Below are the code and all the weights of a small trained network. Each question names an input and a class and asks about switching units off, where a switched-off unit gives its printed mean instead of its output.

import numpy as np


def w(rows, s, z=0):
    codes = np.array(rows[::2]) - 128.0
    scale = np.full(codes.shape[1], s)
    scale[-1] = z or s
    return codes * scale


def f(y):
    return np.maximum(y, 0)


def log_softmax(a):
    a = a - a.max(-1, keepdims=True)
    return a - np.log(np.exp(a).sum(-1, keepdims=True))


def net(x, mask):
    res = np.array(x, float).reshape(1, 7) / 4 @ E
    y = f(res @ A[0][:, :-1].T + A[0][:, -1])
    res = res + np.where(mask, y, B[0][:, -1]) @ B[0][:, :-1]
    return log_softmax(res[-1] @ U[:, :-1].T + U[:, -1])


A, B = {}, {}
E = w([
[219,127,44,96,52,141,36,130],'x0',
[142,105,186,171,144,148,142,148],'x1',
[37,161,105,238,189,80,118,195],'x2',
[169,71,110,110,78,110,148,99],'x3',
[125,20,125,158,189,144,144,137],'x4',
[175,102,105,201,170,202,58,119],'x5',
[62,128,129,69,125,210,151,1],'x6',
],0.0089)
A[0] = w([
[63,180,179,104,126,88,152,79,118],'n1',
[132,68,147,155,85,123,147,101,143],'n2',
[106,112,132,108,97,104,130,101,2],'n3',
[215,12,145,95,125,161,132,93,243],'n4',
[152,140,106,151,100,4,125,174,211],'n5',
[154,158,146,111,131,136,123,103,171],'n6',
[142,122,110,94,176,119,124,173,146],'n7',
[85,163,159,147,158,149,120,129,232],'n8',
[123,131,122,171,209,157,77,178,184],'n9',
[80,158,148,128,121,107,167,121,154],'n10',
[137,142,104,111,145,91,144,165,134],'n11',
[81,177,149,134,111,107,114,173,202],'n12',
[151,170,67,58,85,167,97,73,213],'n13',
[98,157,137,152,162,127,154,119,229],'n14',
[97,121,130,140,131,157,115,169,68],'n15',
],0.015,0.0021)
B[0] = w([
[153,149,95,43,206,124,159,126,210],'n1',
[121,100,115,122,148,154,110,156,159],'n2',
[147,120,123,138,147,166,91,108,149],'n3',
[134,6,102,87,81,191,116,192,228],'n4',
[122,189,121,117,93,50,73,226,251],'n5',
[112,127,92,128,134,112,126,105,157],'n6',
[131,138,148,151,120,138,112,159,161],'n7',
[110,127,143,165,175,151,167,100,197],'n8',
[95,121,166,237,88,145,154,96,237],'n9',
[111,150,111,103,195,115,124,119,188],'n10',
[113,132,139,146,129,87,101,157,173],'n11',
[135,132,153,113,167,106,131,175,203],'n12',
[160,140,123,80,50,91,109,19,232],'n13',
[139,138,137,155,174,150,161,111,194],'n14',
[158,171,148,154,117,164,139,121,160],'n15',
],0.02,0.016)
U = w([
[136,158,142,101,254,119,204,122,147],'0',
[121,133,192,196,145,152,169,106,3],'1',
[141,185,165,153,136,27,99,217,46],'2',
[194,135,116,109,78,101,100,38,254],'3',
[160,17,125,120,121,190,132,183,206],'4',
],0.0085,0.00073)

Each question gives the input, the list of numbers given to net, and the class t.
The units are the neurons (one row each of A and B). Each row of codes is followed by its name. A weight is (code - 128) times the scale printed after its matrix; where a second scale follows, it is the last column's (A, B and U).
mask holds one flag per neuron, in row order. A switched-off neuron (its flag False) gives its mean, the last column of its row in B, instead of its output. The means were averaged over made-up inputs and are rounded, as every weight is.
A unit's drop is (log p(t) with every unit on - log p(t) with that unit switched off) / (log p(t) with every unit on - log p(t) with every unit switched off).
The circuit of an input: a set's keep is (log p(t) with only the set's units on - log p(t) with every unit switched off) / (log p(t) with every unit on - log p(t) with every unit switched off). Starting from the 12 units with the biggest drops (on a tie, the unit counted first), units are removed one at a time, each time the one whose removal leaves the highest keep (on an exact tie, the one counted first), for as long as the keep stays at least 0.8.
circuit, biggest first: the units of the circuit, biggest drop first
k most important neurons: the k neurons with the biggest drops, biggest first
drop of u: that unit's drop, to one decimal
input [3,1,2,-4,-4,3,2], class 3: circuit, biggest first => (n13, n5)
input [8,-2,-2,7,1,8,4], class 4: 2 most important neurons => (n4, n2)
input [8,-1,-3,-6,1,0,0], class 3: circuit, biggest first => (n13)
input [2,2,-7,-2,-2,-4,-5], class 3: 2 most important neurons => (n13, n12)
input [5,3,0,7,8,-8,-6], class 4: 4 most important neurons => (n4, n2, n12, n10)
input [5,2,-8,5,0,0,5], class 4: 2 most important neurons => (n4, n2)
input [-6,1,1,-8,-8,6,-2], class 0: 2 most important neurons => (n1, n12)
input [-1,1,1,-1,0,-1,1], class 0: drop of n5 => 0.2
input [-3,-2,-7,2,-8,-8,-2], class 3: drop of n13 => 5.3
input [3,-7,0,2,-8,-8,1], class 3: drop of n13 => 7.6
